Read these off the row that follows.
1) Report the entry just right of the smallest entry.
2) Report the centre entry.
-13.58   -3.27   -7.69   -3.14   10.54   16.87   16.19
1) -3.27
2) -3.14

Questions about the row below.
1) Give the entry just right of the smallest entry.
2) Give the entry just left of -.69.
-.48,-.69,-.56,-.12
1) -.56
2) -.48

Read these off the array that follows.
1) Find the 2nd smallest entry.
2) Find the 3rd largest entry.
3) Find the entry just right of -25.
4) Find the third entry on the diagonal from the top-right corner.
5) Find the largest entry in the last column.
6) Find the entry in the bottom-left corner.
7) Find the first entry in the row that holds the smallest entry.
8) Find the last entry, reading row by row.
-23	-13	-42	-25	-6	-18	3	-17	-9	-12	-14	-15	-6	-21	-6
4	10	-6	-6	-6	22	-6	-6	-6	14	-11	-1	-35	3	-4
5	16	15	-6	-6	26	8	12	-27	14	-12	0	-6	9	-6
-22	-3	-6	-2	-6	-16	2	-18	6	-16	-6	-2	10	0	-8
1) -35
2) 16
3) -6
4) -6
5) -4
6) -22
7) -23
8) -8

.51,-.71,.00,-.51,.00,.13,.07,-.15
.07,-.14,-.10,-.18,.01,.10,-.01,.05
.39,-.54,.11,-.41,-.05,.09,.13,-.18
-.04,.27,-.03,.14,-.01,-.04,.02,.08
Report the entry in the bottom-right corner.
Answer: .08
The second entry on the main diagonal: -.14
Report the minimum.
Answer: -.71
The entry directly above .02 -> .13
Report the entry in the top-right corner.
Answer: -.15
The bottom-left entry: -.04
The entry directly below -.14 -> -.54
Report the entry just left of -.71.
Answer: .51
The entry just right of -.71 -> .00
The second largest entry is .39
Report the fourth entry in reading order.
Answer: -.51
The bottom entry of the column that holds the smallest entry is .27
The third entry on the main diagonal: .11
The entry just left of -.14 -> .07

arr =
[[  7.5  -3.9  -1.0  10.3   0.5   4.6   6.5   6.6   5.2   6.8   8.8  10.7
    0.6  -1.9]
 [ 15.5   9.4  17.3   1.2  -0.8   9.8   5.9   6.1  -8.7   2.8 -14.3   2.5
   -4.9   1.1]
 [ -5.5  -6.1 -12.3  10.9   7.9  -0.6   3.8   4.4  18.3   7.1  26.4  10.1
   12.0   4.0]
 [ 20.7  11.8  19.8   5.1  -7.5   5.0   9.2   2.7  -9.4   6.7 -17.1   3.9
   -9.8  -0.7]
 [ 15.7   8.0  16.0   2.4  -1.4   9.5   6.3   6.2  -8.0   3.3 -12.9   3.6
   -5.2   0.2]
 [  0.8  -1.3   2.4  -0.9  12.5  14.6   0.1  11.8   1.3  -1.9   4.3   3.8
    8.0   3.8]
 [ 18.5   9.0  13.8   9.9  -9.4  -0.3  10.7   0.3  -3.1  10.1  -8.4   6.9
   -8.6  -1.3]
 [ 12.2  10.5  18.0  -3.0   4.1  13.0   3.4   7.7  -9.2  -0.4 -14.9  -0.3
   -1.3   3.8]
 [-10.7   0.2  -9.9   5.7  13.1  -1.0   1.3   2.6  19.8   4.8  25.9   4.6
   17.4  10.4]
 [ 19.7  -0.9   4.8  18.1 -13.5  -2.6  13.2   1.6   1.3  13.9   1.2  14.6
  -11.0  -7.6]
 [ 12.1   8.5  15.6  -0.8   3.0  11.7   4.1   7.4  -7.5   0.9 -12.0   1.5
   -1.7   2.6]
 [ -3.8  19.8  13.9  -8.8  14.8   5.7  -1.1   1.2   3.3  -1.8  -3.0  -8.6
   13.8  17.6]
 [ 19.2  -1.1   3.5  19.3 -14.2  -4.3  13.7   0.7   3.0  14.9   3.2  15.1
  -10.7  -7.5]
 [  0.2  22.7  16.6  -6.1   9.4   1.5   1.5  -2.0   2.7   1.3  -5.7  -8.0
   10.0  16.8]]
The third smallest entry -> -14.3
The entry just right of 22.7 is 16.6
The smallest entry -> -17.1
The entry just left of the largest entry: 7.1
What is the entry just right of 0.5? 4.6
What is the entry just right of -12.9? 3.6
What is the 2nd largest entry? 25.9
What is the entry just left of 4.3? -1.9
The 3rd largest entry -> 22.7
What is the entry just right of 18.1? -13.5
What is the entry just left of -14.2? 19.3
The maximum: 26.4
The entry just left of 6.3: 9.5
What is the entry just left of the smallest entry? 6.7
The entry just right of the largest entry: 10.1
The entry just right of the smallest entry -> 3.9
What is the first entry in reading order? 7.5
The entry just left of 8.5: 12.1
What is the entry just left of 5.1? 19.8
The second entry in reading order is -3.9
The entry just right of 3.4: 7.7
What is the entry just left of -14.9? -0.4
The entry just left of 14.9 is 3.0

-12.531   14.347    3.673  -14.321  -19.919  -12.443    4.414  -13.725   12.040  -14.274   21.356  -19.651
-14.546  -12.261  -13.016  -16.761    3.594    6.054   -2.851    5.841   -7.613  -16.480   -8.845    0.538
 -4.877    2.637    3.561   -4.905  -13.553   -6.881    0.107  -12.074   -0.262   -4.888    4.770   -7.851
  6.011   15.639    8.029    8.936  -18.659  -26.223   -6.990  -17.244   15.817    8.567   15.414  -23.295
-12.639   -0.549   15.308  -15.141  -25.251   13.579   16.353  -26.461  -21.697  -15.378    1.751   11.140
-11.289  -25.773  -20.027  -12.646   15.646   12.940   -8.757   14.654  -17.771  -12.366  -26.039   11.017
 -1.457   11.409   13.121   -0.692  -23.869  -11.491    3.593  -23.089    1.935   -1.032   12.682  -10.651
-22.164    4.575   -3.421  -26.301  -13.059    1.005    7.845   -6.192    3.044  -26.033   13.901  -10.622
  9.495    3.081    0.963   13.186   -7.196  -21.657  -13.240   -7.970    8.283   13.092    0.150  -15.496
  4.548   -9.058    1.134    6.816   -4.433   -3.611   -7.245   -8.064  -10.791    6.666  -13.068    2.608
 -9.070   -2.106   -3.035   -9.844   -6.619   -1.751   -1.049   -5.091   -3.076  -10.023   -0.050   -4.202
 -6.645   -3.270    3.371   -7.205  -11.804    2.158    2.500  -12.408  -10.182   -7.344   -2.579    1.517
-17.014   -8.581  -10.030  -19.664   -0.409    7.033    0.680    2.267   -7.574  -19.683   -4.443    0.639
 -3.239    6.382    8.345   -2.798  -18.338   -8.101    1.935  -17.705   -0.357   -3.081    7.713   -8.027
Indices start at 0.
The entry in row 2 and column 2 is 3.561
Which number is the entry directly below 0.107? -6.990
Which number is the largest entry? 21.356
The bottom entry of the column that holds the largest entry -> 7.713
Which number is the entry at row 0, column 2? 3.673
Which number is the entry directly below the largest entry? -8.845
Which number is the entry just right of 15.308? -15.141
The entry just left of -25.773 is -11.289
Which number is the top-right entry? -19.651
The entry in the top-left corner -> -12.531
Which number is the entry directly above -26.301? -0.692
Which number is the entry in the bottom-left corner? -3.239
The entry directly below 1.751: -26.039
Which number is the entry directly below the smallest entry? 14.654
Which number is the entry at row 0, column 1? 14.347
Which number is the entry just right of -12.074? -0.262
The entry directly below -11.804 -> -0.409
Which number is the bottom entry of the column that holds the smallest entry? -17.705
The entry in the bottom-right corner is -8.027
Which number is the entry just left of -19.683? -7.574
The entry directly below -6.192 is -7.970
The entry just right of the smallest entry -> -21.697
The entry at row 1, column 0 is -14.546
Which number is the entry directly above -3.076? -10.791
Which number is the entry in row 2 and column 0? -4.877
The entry just left of the largest entry -> -14.274
The entry in row 2 and column 1 -> 2.637
Which number is the entry just right of -23.089? 1.935
Which number is the entry just right of 3.371? -7.205
The entry just left of 6.816 is 1.134
